array([[-11,  -2,   4,   1, -12,  -3,   3, -18,   1,  13],
       [ 29,   8, -11,   7,   9,   8,  17,   9,  -8, -18],
       [  8,   7,  -2,   6,   8,  14,   4,   5,  -6,   4],
       [-18, -21,  -8, -13, -18, -21, -13,   9,  12,  -3],
       [ -9,  -5,  -6, -23,  -7,  -2,  -8, -10,  12,   3],
       [ -9, -19, -30, -29, -16, -14,   2,  -1,  17, -16],
       [-14, -17,  -7,  -5, -10,  -7, -12,  15,   5,   2],
       [-14,   2,  23,   4,  -6,   2, -14, -16,   1,  43],
       [-14, -19, -12, -24, -17, -11,  -7,  -1,  15,  -5],
       [ -3,   7,  10,   8,   5,   2,   3, -12,  -5,   7],
       [  2, -10, -29, -21,  -3,  -8,  14,  11,   7, -22]])
Indices start at 1.
The top entry of the column that holds the smallest entry -> 4
Find the entry at row 3, column 1.
A: 8
Find the entry just right of the smallest entry.
A: -29
Find the entry at row 2, column 3.
A: -11
Find the entry at row 1, column 2.
A: -2
The top-right entry -> 13
Find the entry in row 1 and column 1.
A: -11
The bottom entry of the column that holds the smallest entry: -29
Find the bottom-right entry.
A: -22
Find the entry directly above the largest entry.
A: 2
Find the entry just left of the largest entry.
A: 1
The bottom-left entry: 2
The entry in row 2 and column 2 -> 8
The entry in row 3 and column 2: 7
Find the largest entry.
A: 43
Find the entry directly below the smallest entry.
A: -7
Find the entry at row 2, column 1.
A: 29

Read these off the table that follows.
1) Find the entry just right of -11.
2) Find the 2nd entry on the main diagonal.
3) Find the first entry in the row that holds the largest entry.
4) Find the entry directly below -7.
5) Find the largest entry in the first row.
6) Find the smallest entry in the last row.
7) Find the entry in the bottom-right corner.
8) Find the entry directly below the smallest entry.
[[ -4 -11  -6  11  -4 -10  -6  10]
 [ 33  22  13 -16  16  14   2 -22]
 [-41 -10  -7   4 -15 -17  20  30]
 [-10 -17   6   1   1 -29   9  26]]
1) -6
2) 22
3) 33
4) 6
5) 11
6) -29
7) 26
8) -10

Read these off the matrix that follows.
1) Report the largest entry in the first row.
2) Report the bottom-left entry.
3) Report the last entry, reading row by row.
4) Report the second entry on the diagonal from the top-right corner.
 48   45  -25  -20   46
-22  -15   44   42  -16
1) 48
2) -22
3) -16
4) 42

Read these off the row that follows.
1) Which number is the fourth entry from the end?
2) Which number is the entry just right of the centre entry?
3) Which number is the entry just left of 47?
[ 8 47  7 38 31]
1) 47
2) 38
3) 8

5014,4505,3550,3966,8205,6705,8324
8429,3164,4758,6143,5753,8320,5739
3433,3262,5156,6273,3636,4667,3539
7859,8530,6458,6011,3577,5650,8353
3221,5845,5246,8549,3093,7783,6001
7325,5785,4561,8477,3732,2699,4916
4679,4032,8824,5505,5616,4380,4633
6396,8850,3488,9524,5810,6892,4233
7137,7928,4888,3036,5653,3051,4547
3752,6523,6589,5309,3465,3157,7599
6515,5557,8381,8597,8364,4366,5521
4753,7642,8780,6689,5883,7132,7609
8213,7875,8182,3286,3641,5892,5350
2954,7805,6470,4148,7458,5283,4692
8606,6442,8024,6610,4781,7034,3529
The entry just left of 3732 is 8477
The 2nd largest entry: 8850
The 4th entry from the end, reading row by row is 6610
The largest entry -> 9524
Give the third smallest entry.
A: 3036
Give the top entry of the column that holds the smallest entry.
A: 6705
Give the largest entry in the first column.
A: 8606
The 3rd entry on the main diagonal: 5156
The third-last entry, reading row by row -> 4781
Give the third largest entry.
A: 8824
The entry directly below 5753 -> 3636
The first entry, reading row by row is 5014
Give the bottom entry of the column that holds the smallest entry.
A: 7034
The entry in the top-right corner -> 8324
The last entry, reading row by row -> 3529
Give the entry just left of 7642.
A: 4753
Give the entry just left of the largest entry.
A: 3488
The entry just left of 6470 -> 7805
Give the minimum.
A: 2699
The 4th entry, reading row by row -> 3966
The entry just right of the largest entry: 5810
Give the entry directly above 6011.
A: 6273
The entry directly above the smallest entry: 7783
Give the last entry in the row that holds the largest entry.
A: 4233
The entry directly above the centre entry is 5505
Give the last entry of the smallest entry's row.
A: 4916
The entry just right of 6589 is 5309
The entry just left of 7458 is 4148
The first entry of the largest entry's row: 6396
The largest entry in the last column: 8353

m =
[[ 18  21   3 -18   0   5  14  -1   3   2   3  24  18   0  18   7]
 [-21  16  10 -37  26 -10   4  -4  17  18  -6  13  23 -30  18 -29]
 [ -2   7  23   9   6   8 -27 -29  15  19  18   0  20  46   7 -21]
 [  0  15  -7 -30   8  -3  35  12  -3  -1  -4   8  13 -39   8  12]]
Indices start at 1.
The entry in row 2 and column 3 is 10
Find the entry at row 2, column 1.
A: -21
The entry in row 1 and column 2: 21
Find the bottom-right entry.
A: 12
The entry just left of 14 is 5
Find the top-left entry.
A: 18
The bottom-left entry -> 0
Find the entry just right of 19.
A: 18
The entry directly above the smallest entry: 46
The entry directly below the largest entry is -39
The top-right entry: 7
Find the entry directly above the largest entry.
A: -30
The top entry of the column that holds the smallest entry is 0
Find the entry just left of the largest entry.
A: 20
The entry just left of the smallest entry is 13
Find the entry in row 1 and column 3.
A: 3
The entry just left of -27: 8
Find the entry just right of the smallest entry.
A: 8
Find the entry in row 3 and column 3.
A: 23
The entry just left of 5: 0
Find the entry at row 3, column 1.
A: -2
The entry at row 3, column 2 -> 7
Find the entry directly below 26.
A: 6

[[-10  44  29   1]
 [  1 -13 -31   4]]
The 2nd largest entry: 29
The entry just right of -10 is 44
The first entry, reading row by row is -10
Report the bottom-left entry.
1

A =
[[-20  19  13  24  10  26  -2]
 [ -3  16  -6  20  17  13   6]
 [ -9 -26   6  27  -1   0  13]
 [  4 -31 -12   7   3 -10  13]
 [ 24  26 -11 -18  20   4  -8]
 [-21 -24 -12  18  -1  -9 -13]
 [ 10   1 -53 -10  -7  13   9]
 [  6 -12  16  18  -1  33 -18]
 [ -4  20  -6 -22 -10  15   3]
 [ -2 -22  -8  -8 -13 -16  25]
 [  4 -20 -11  -6 -21 -14  16]
 [ 27  -3  23  -2 -13  -5  12]
 [-33  14  -5  18 -13 -13  22]
 [  9 -19  11   3 -37 -14  27]
 [ 14   8 -11  25  29 -16   0]
 [-23  11  11  19 -21 -19  12]]
Counting starts at 1.
Which number is the top-left entry? -20
The entry at row 2, column 3 is -6
Which number is the bottom-right entry? 12
Which number is the entry in row 3 and column 1? -9
Which number is the entry at row 1, column 2? 19
The entry directly below -53: 16
The entry just right of the largest entry -> -18
Which number is the entry in row 1 and column 3? 13
Which number is the bottom-left entry? -23
The top-right entry -> -2
The entry in row 2 and column 1: -3
Which number is the entry just left of the smallest entry? 1
Which number is the entry in row 2 and column 2? 16
Which number is the entry in row 3 and column 2? -26
The entry just right of -7 -> 13
The entry directly below the largest entry -> 15
Which number is the entry at row 3, column 3? 6

Questions about the grid below.
1) Report the entry just right of -5.
2) Report the entry just left of the smallest entry.
3) Report the entry just left of 32.
((-2, 11, 8, -13), (14, -5, 2, -17), (-13, 23, 8, 3), (19, -31, 15, 10), (-11, 3, -22, -14), (-14, 15, -20, -8), (-12, -1, 18, 30), (2, 21, -3, 26), (0, 13, 6, 1), (8, 0, -11, 32))
1) 2
2) 19
3) -11
